Below are the code and all the weights of a small trained network. Each question names an input and a target symbol and asks about switching units off, where a switched-off unit gives its printed mean instead of its output.

import numpy as np


def w(rows, s, z=0):
    codes = np.array(rows[::2]) - 128.0
    scale = np.full(codes.shape[1], s)
    scale[-1] = z or s
    return codes * scale


def f(y):
    return np.maximum(y, 0)


def softmax(a):
    e = np.exp(a - a.max(-1, keepdims=True))
    return e / e.sum(-1, keepdims=True)


def log_softmax(a):
    a = a - a.max(-1, keepdims=True)
    return a - np.log(np.exp(a).sum(-1, keepdims=True))


def net(x, mask):
    ids = ['αγδζηξπστφψω'.index(c) for c in x.split()]
    T = len(ids)
    res = E[ids] + P[:T]
    u = 0
    for l in range(3):
        q, k, v = (res @ M[l].T for M in (Q, K, V))
        z = softmax(np.where(np.tri(T) > 0, q @ k.T / 2**0.5, -1e9)) @ v
        res = res + np.where(mask[u], z, O[l][:, -1]) @ O[l][:, :-1]
        u += 1
        y = f(res @ A[l][:, :-1].T + A[l][:, -1])
        res = res + np.where(mask[u : u + 12], y, B[l][:, -1]) @ B[l][:, :-1]
        u += 12
    return log_softmax(res[-1] @ U[:, :-1].T + U[:, -1])


Q, K, V, O, A, B = {}, {}, {}, {}, {}, {}
E = w([
[199,121,198,97,88,99],'α',
[99,177,30,44,83,110],'γ',
[53,136,242,105,142,15],'δ',
[132,129,85,174,226,131],'ζ',
[218,133,151,170,127,123],'η',
[90,244,143,112,167,183],'ξ',
[68,22,113,47,123,133],'π',
[130,99,141,136,211,129],'σ',
[44,98,203,205,42,101],'τ',
[122,152,252,180,112,187],'φ',
[128,169,73,144,54,139],'ψ',
[87,205,162,143,118,182],'ω',
],0.015)
P = w([
[170,8,4,147,235,65],'0',
[163,67,45,161,179,208],'1',
[124,111,50,128,163,197],'2',
[106,160,71,99,134,248],'3',
[52,217,64,64,145,202],'4',
[9,251,80,96,157,232],'5',
],0.0039)
Q[0] = w([
[138,72,168,52,59,2],'0.h1',
[29,86,101,97,111,198],'0.h1',
],0.005)
K[0] = w([
[236,225,111,159,178,254],'0.h1',
[167,134,138,87,162,99],'0.h1',
],0.0061)
V[0] = w([
[69,127,180,180,66,254],'0.h1',
[231,101,184,199,81,199],'0.h1',
],0.0046)
O[0] = w([
[71,186,100,178,77,56,2],'0.h1',
[97,1,29,230,118,214,92],'0.h1',
],0.0087,0.00046)
A[0] = w([
[236,111,82,161,52,52,180],'0.n1',
[166,104,62,85,105,34,99],'0.n2',
[99,81,61,120,181,74,20],'0.n3',
[68,175,108,104,157,164,33],'0.n4',
[96,184,86,151,69,34,59],'0.n5',
[153,218,90,195,130,47,53],'0.n6',
[155,176,186,101,1,165,148],'0.n7',
[150,204,118,72,52,235,15],'0.n8',
[167,56,172,145,180,183,24],'0.n9',
[39,104,113,106,141,127,1],'0.n10',
[215,166,131,143,34,191,57],'0.n11',
[93,52,132,63,175,97,140],'0.n12',
],0.0078,0.0056)
B[0] = w([
[1,53,147,70,227,101,225],'0.n1',
[133,54,94,99,88,117,156],'0.n2',
[120,144,142,184,137,177,144],'0.n3',
[208,120,131,115,124,145,165],'0.n4',
[187,142,142,103,178,130,164],'0.n5',
[120,107,156,107,122,152,146],'0.n6',
[63,112,75,134,221,117,253],'0.n7',
[209,40,148,154,151,103,201],'0.n8',
[193,170,104,110,132,87,165],'0.n9',
[83,176,173,107,111,136,140],'0.n10',
[99,129,176,123,176,83,183],'0.n11',
[107,165,184,183,97,169,204],'0.n12',
],0.0082,0.0042)
Q[1] = w([
[206,95,137,153,3,49],'1.h1',
[153,222,143,123,141,84],'1.h1',
],0.007)
K[1] = w([
[253,81,69,150,250,123],'1.h1',
[48,143,100,113,162,179],'1.h1',
],0.0062)
V[1] = w([
[65,233,122,191,165,16],'1.h1',
[140,254,55,37,206,204],'1.h1',
],0.0057)
O[1] = w([
[235,49,124,137,12,58,157],'1.h1',
[178,29,131,124,116,237,3],'1.h1',
],0.011,0.00065)
A[1] = w([
[205,189,54,162,177,51,25],'1.n1',
[165,124,169,208,69,126,63],'1.n2',
[108,140,209,164,55,80,30],'1.n3',
[125,37,152,101,35,163,64],'1.n4',
[51,107,227,174,81,119,137],'1.n5',
[187,173,2,86,133,175,60],'1.n6',
[168,87,57,215,111,149,66],'1.n7',
[154,154,103,147,179,170,153],'1.n8',
[98,174,178,213,117,128,137],'1.n9',
[80,26,88,157,106,123,105],'1.n10',
[220,251,127,61,134,136,2],'1.n11',
[140,24,175,87,133,133,65],'1.n12',
],0.0077,0.0081)
B[1] = w([
[166,83,215,115,129,151,146],'1.n1',
[112,116,88,144,83,140,137],'1.n2',
[170,48,170,76,177,206,166],'1.n3',
[28,174,140,133,93,176,149],'1.n4',
[182,221,82,129,198,114,245],'1.n5',
[179,170,105,154,220,146,163],'1.n6',
[2,199,115,149,135,133,147],'1.n7',
[68,91,160,139,105,112,253],'1.n8',
[159,134,86,119,100,136,214],'1.n9',
[98,85,123,87,114,108,183],'1.n10',
[80,26,75,191,112,66,140],'1.n11',
[151,126,209,118,153,103,170],'1.n12',
],0.0079,0.0046)
Q[2] = w([
[195,192,69,51,38,173],'2.h1',
[127,254,115,82,127,122],'2.h1',
],0.006)
K[2] = w([
[36,107,214,254,75,113],'2.h1',
[88,57,111,182,125,141],'2.h1',
],0.0061)
V[2] = w([
[131,93,174,254,149,137],'2.h1',
[132,174,210,99,118,124],'2.h1',
],0.0096)
O[2] = w([
[80,83,241,255,137,93,195],'2.h1',
[43,186,209,52,35,111,3],'2.h1',
],0.0094,0.00047)
A[2] = w([
[174,180,132,231,123,197,2],'2.n1',
[103,159,93,179,175,107,104],'2.n2',
[91,78,85,174,74,147,148],'2.n3',
[117,154,96,45,32,24,120],'2.n4',
[104,146,103,166,102,159,174],'2.n5',
[112,233,89,109,106,129,67],'2.n6',
[61,58,53,103,94,77,70],'2.n7',
[188,194,132,222,44,255,104],'2.n8',
[59,187,122,114,170,138,71],'2.n9',
[108,112,136,75,136,197,61],'2.n10',
[203,133,76,82,178,151,21],'2.n11',
[136,168,179,108,145,61,57],'2.n12',
],0.0084,0.009)
B[2] = w([
[146,255,81,151,45,220,163],'2.n1',
[123,156,70,118,66,183,254],'2.n2',
[144,42,113,136,43,145,195],'2.n3',
[145,196,137,230,163,208,242],'2.n4',
[147,88,78,99,99,123,211],'2.n5',
[108,43,175,118,197,30,182],'2.n6',
[205,146,198,94,81,98,169],'2.n7',
[151,129,176,2,67,128,172],'2.n8',
[114,40,156,79,56,125,231],'2.n9',
[171,167,118,229,139,123,182],'2.n10',
[105,115,222,210,96,128,202],'2.n11',
[109,82,88,204,88,134,186],'2.n12',
],0.0067,0.0045)
U = w([
[129,82,192,195,174,153,97],'α',
[112,76,176,185,230,121,2],'γ',
[161,69,187,97,50,159,114],'δ',
[18,160,116,76,167,175,163],'ζ',
[213,154,161,50,171,222,57],'η',
[152,218,163,143,82,155,85],'ξ',
[192,191,185,152,145,25,193],'π',
[189,25,116,96,79,86,181],'σ',
[87,115,184,53,220,71,46],'τ',
[254,122,70,61,226,163,216],'φ',
[85,112,87,227,194,180,5],'ψ',
[117,168,48,186,110,39,220],'ω',
],0.0066,0.0042)

Each question gives the input, a string of symbols that net reads in full, and the target symbol t.
The units are the heads (2 rows each of Q, K, V and O) and the neurons (one row each of A and B). Each row of codes is followed by its name. A weight is (code - 128) times the scale printed after its matrix; where a second scale follows, it is the last column's (O, A, B and U).
mask holds one flag per unit, layer by layer, with each layer's heads first. A switched-off unit (its flag False) gives its mean, the last column of its rows in O or B, instead of its output. The means were averaged over made-up inputs and are rounded, as every weight is.
A unit's drop is (log p(t) with every unit on - log p(t) with that unit switched off) / (log p(t) with every unit on - log p(t) with every unit switched off).
The circuit of an input: a set's keep is (log p(t) with only the set's units on - log p(t) with every unit switched off) / (log p(t) with every unit on - log p(t) with every unit switched off). Starting from the 12 units with the biggest drops (on a tie, the unit counted first), units are removed one at a time, each time the one whose removal leaves the highest keep (on an exact tie, the one counted first), for as long as the keep stays at least 0.8.
units of the circuit, in order: the units of the circuit, biggest drop first
unit that matters most: the unit with the biggest drop
top k neurons: the k neurons with the biggest drops, biggest first
top k neurons in layer l: the k neurons of layer l with the biggest drops, biggest first
input τ ω δ ζ, target π: units of the circuit, in order	[1.h1, 0.h1]
input τ ξ ψ ω, target ω: units of the circuit, in order	[1.h1, 0.h1]
input η τ ω ζ, target ω: units of the circuit, in order	[1.h1]
input ξ φ α γ ψ φ, target φ: units of the circuit, in order	[0.n7, 2.h1]
input η π ψ, target ζ: top 3 neurons	[0.n7, 0.n12, 0.n1]
input η ζ ζ τ, target ψ: units of the circuit, in order	[2.h1, 0.h1, 1.n5]
input ψ φ τ ψ η, target ω: units of the circuit, in order	[1.h1, 0.h1]
input γ ξ ξ, target η: top 2 neurons	[2.n11, 1.n12]
input π δ φ, target π: units of the circuit, in order	[1.h1, 1.n5]
input η ψ ω ζ, target ψ: units of the circuit, in order	[2.h1, 0.h1, 2.n2]
input α γ η ψ ζ τ, target ω: units of the circuit, in order	[1.n5, 0.n7, 1.h1]
input σ τ ζ ξ, target ω: units of the circuit, in order	[1.h1, 1.n11]
input ω φ ψ γ η, target φ: units of the circuit, in order	[2.h1, 0.n1]
input ζ φ φ η ψ, target σ: units of the circuit, in order	[2.n3, 1.n5, 2.n4, 0.n8]
input π γ ω γ, target φ: units of the circuit, in order	[1.n6, 1.h1]
input η η τ, target ψ: top 2 neurons in layer 0	[0.n9, 0.n12]
input ω ξ ζ ψ γ ω, target φ: units of the circuit, in order	[2.h1, 0.n12, 1.h1]
input π π ζ, target τ: unit that matters most	0.h1
input δ η ψ, target ξ: top 2 neurons in layer 2	[2.n4, 2.n7]
input ζ ζ ζ, target α: top neuron	[1.n8]
input α α τ φ ψ ω, target ω: top 2 neurons	[0.n8, 0.n7]
input ξ ξ π, target δ: top 3 neurons	[0.n1, 1.n4, 0.n7]
input δ ω τ α η δ, target π: top 2 neurons	[1.n5, 2.n2]
input ψ τ ω τ, target ω: top 2 neurons	[1.n5, 0.n7]
input φ ζ φ, target ξ: top 2 neurons	[2.n1, 0.n1]
input ψ ψ δ, target φ: top 2 neurons	[1.n3, 0.n1]
input α ω α α, target τ: unit that matters most	0.n1
